Below are the code and all the weights of a small trained network. Each question names an input and a class and asks about switching units off, where a switched-off unit gives its printed mean instead of its output.

import numpy as np


def w(rows, s, z=0):
    codes = np.array(rows[::2]) - 128.0
    scale = np.full(codes.shape[1], s)
    scale[-1] = z or s
    return codes * scale


def f(y):
    return y / 2 * (1 + np.tanh(0.7978845608 * (y + 0.044715 * y**3)))


def log_softmax(a):
    a = a - a.max(-1, keepdims=True)
    return a - np.log(np.exp(a).sum(-1, keepdims=True))


def net(x, mask):
    res = np.array(x, float).reshape(1, 5) / 4 @ E
    y = f(res @ A[0][:, :-1].T + A[0][:, -1])
    res = res + np.where(mask, y, B[0][:, -1]) @ B[0][:, :-1]
    return log_softmax(res[-1] @ U[:, :-1].T + U[:, -1])


A, B = {}, {}
E = w([
[2,164,33,160,126,65,91,140],'x0',
[186,68,136,156,166,42,93,226],'x1',
[179,124,190,193,57,112,20,108],'x2',
[160,128,77,212,233,139,153,99],'x3',
[114,76,123,96,80,52,120,146],'x4',
],0.0074)
A[0] = w([
[112,135,123,192,94,83,35,113,230],'neuron 1',
[103,139,82,179,127,85,42,132,159],'neuron 2',
[144,89,197,93,42,119,92,145,175],'neuron 3',
[93,90,17,125,177,78,175,151,214],'neuron 4',
[117,115,137,152,93,104,73,130,133],'neuron 5',
[102,104,64,135,164,103,159,146,182],'neuron 6',
[149,154,138,140,141,157,139,93,159],'neuron 7',
[129,146,119,160,138,140,110,78,197],'neuron 8',
[71,148,63,128,133,105,120,141,157],'neuron 9',
[134,142,135,137,130,130,139,127,127],'neuron 10',
[94,143,93,164,138,98,99,124,184],'neuron 11',
[158,172,165,146,146,214,149,87,149],'neuron 12',
[5,181,86,97,98,133,132,133,254],'neuron 13',
[135,144,124,141,133,167,151,83,156],'neuron 14',
[169,94,146,182,165,85,78,178,159],'neuron 15',
],0.011,0.0042)
B[0] = w([
[145,161,107,69,90,165,101,149,213],'neuron 1',
[115,146,94,61,111,170,121,121,195],'neuron 2',
[127,96,199,112,101,62,104,77,218],'neuron 3',
[87,85,124,16,170,121,183,72,237],'neuron 4',
[151,125,130,84,100,139,95,118,163],'neuron 5',
[113,90,129,68,158,117,161,86,193],'neuron 6',
[121,123,97,92,148,149,163,119,160],'neuron 7',
[102,140,98,77,113,168,137,125,169],'neuron 8',
[109,163,90,134,146,166,152,153,192],'neuron 9',
[123,124,127,119,136,128,133,137,130],'neuron 10',
[93,152,99,81,121,163,145,113,179],'neuron 11',
[99,115,94,51,161,150,167,109,196],'neuron 12',
[80,255,108,181,125,159,143,245,251],'neuron 13',
[93,134,118,109,113,139,140,110,162],'neuron 14',
[189,149,138,138,113,147,108,183,206],'neuron 15',
],0.011)
U = w([
[107,113,70,247,154,103,88,116,4],'0',
[117,15,168,99,151,65,152,57,146],'1',
[83,195,159,254,95,104,134,172,48],'2',
[87,165,28,106,149,205,166,140,182],'3',
[215,129,146,214,183,138,115,254,141],'4',
[165,116,156,107,54,111,35,135,132],'5',
],0.0087,0.0038)

Each question gives the input, the list of numbers given to net, and the class t.
The units are the neurons (one row each of A and B). Each row of codes is followed by its name. A weight is (code - 128) times the scale printed after its matrix; where a second scale follows, it is the last column's (A, B and U).
mask holds one flag per neuron, in row order. A switched-off neuron (its flag False) gives its mean, the last column of its row in B, instead of its output. The means were averaged over made-up inputs and are rounded, as every weight is.
A unit's drop is (log p(t) with every unit on - log p(t) with that unit switched off) / (log p(t) with every unit on - log p(t) with every unit switched off).
The circuit of an input: a set's keep is (log p(t) with only the set's units on - log p(t) with every unit switched off) / (log p(t) with every unit on - log p(t) with every unit switched off). Starting from the 12 units with the biggest drops (on a tie, the unit counted first), units are removed one at a time, each time the one whose removal leaves the highest keep (on an exact tie, the one counted first), for as long as the keep stays at least 0.8.
circuit, biggest first: the units of the circuit, biggest drop first
most important unit: the unit with the biggest drop
k most important neurons: the k neurons with the biggest drops, biggest first
drop of u: that unit's drop, to one decimal
input [-5,3,-1,-3,5], class 1: 3 most important neurons => neuron 13; neuron 1; neuron 3
input [-5,3,7,8,4], class 5: 3 most important neurons => neuron 13; neuron 1; neuron 9
input [-3,-4,-2,-8,1], class 2: 2 most important neurons => neuron 4; neuron 13
input [5,5,2,-8,-2], class 5: circuit, biggest first => neuron 3
input [-6,7,3,-1,-1], class 4: 4 most important neurons => neuron 15; neuron 4; neuron 2; neuron 6
input [-6,1,5,1,-1], class 5: 2 most important neurons => neuron 4; neuron 6
input [-7,1,5,4,0], class 5: circuit, biggest first => neuron 13; neuron 4
input [-2,6,0,6,3], class 4: 2 most important neurons => neuron 15; neuron 3
input [-4,5,5,1,-2], class 5: 2 most important neurons => neuron 13; neuron 3
input [-5,4,3,2,-8], class 4: 4 most important neurons => neuron 4; neuron 15; neuron 2; neuron 11
input [-1,7,-5,-5,-8], class 4: drop of neuron 12 => 0.1
input [-8,1,-6,-7,7], class 1: drop of neuron 13 => 0.2
input [-3,6,-2,6,5], class 1: drop of neuron 4 => 0.4
input [0,-7,5,-6,3], class 5: most important unit => neuron 3
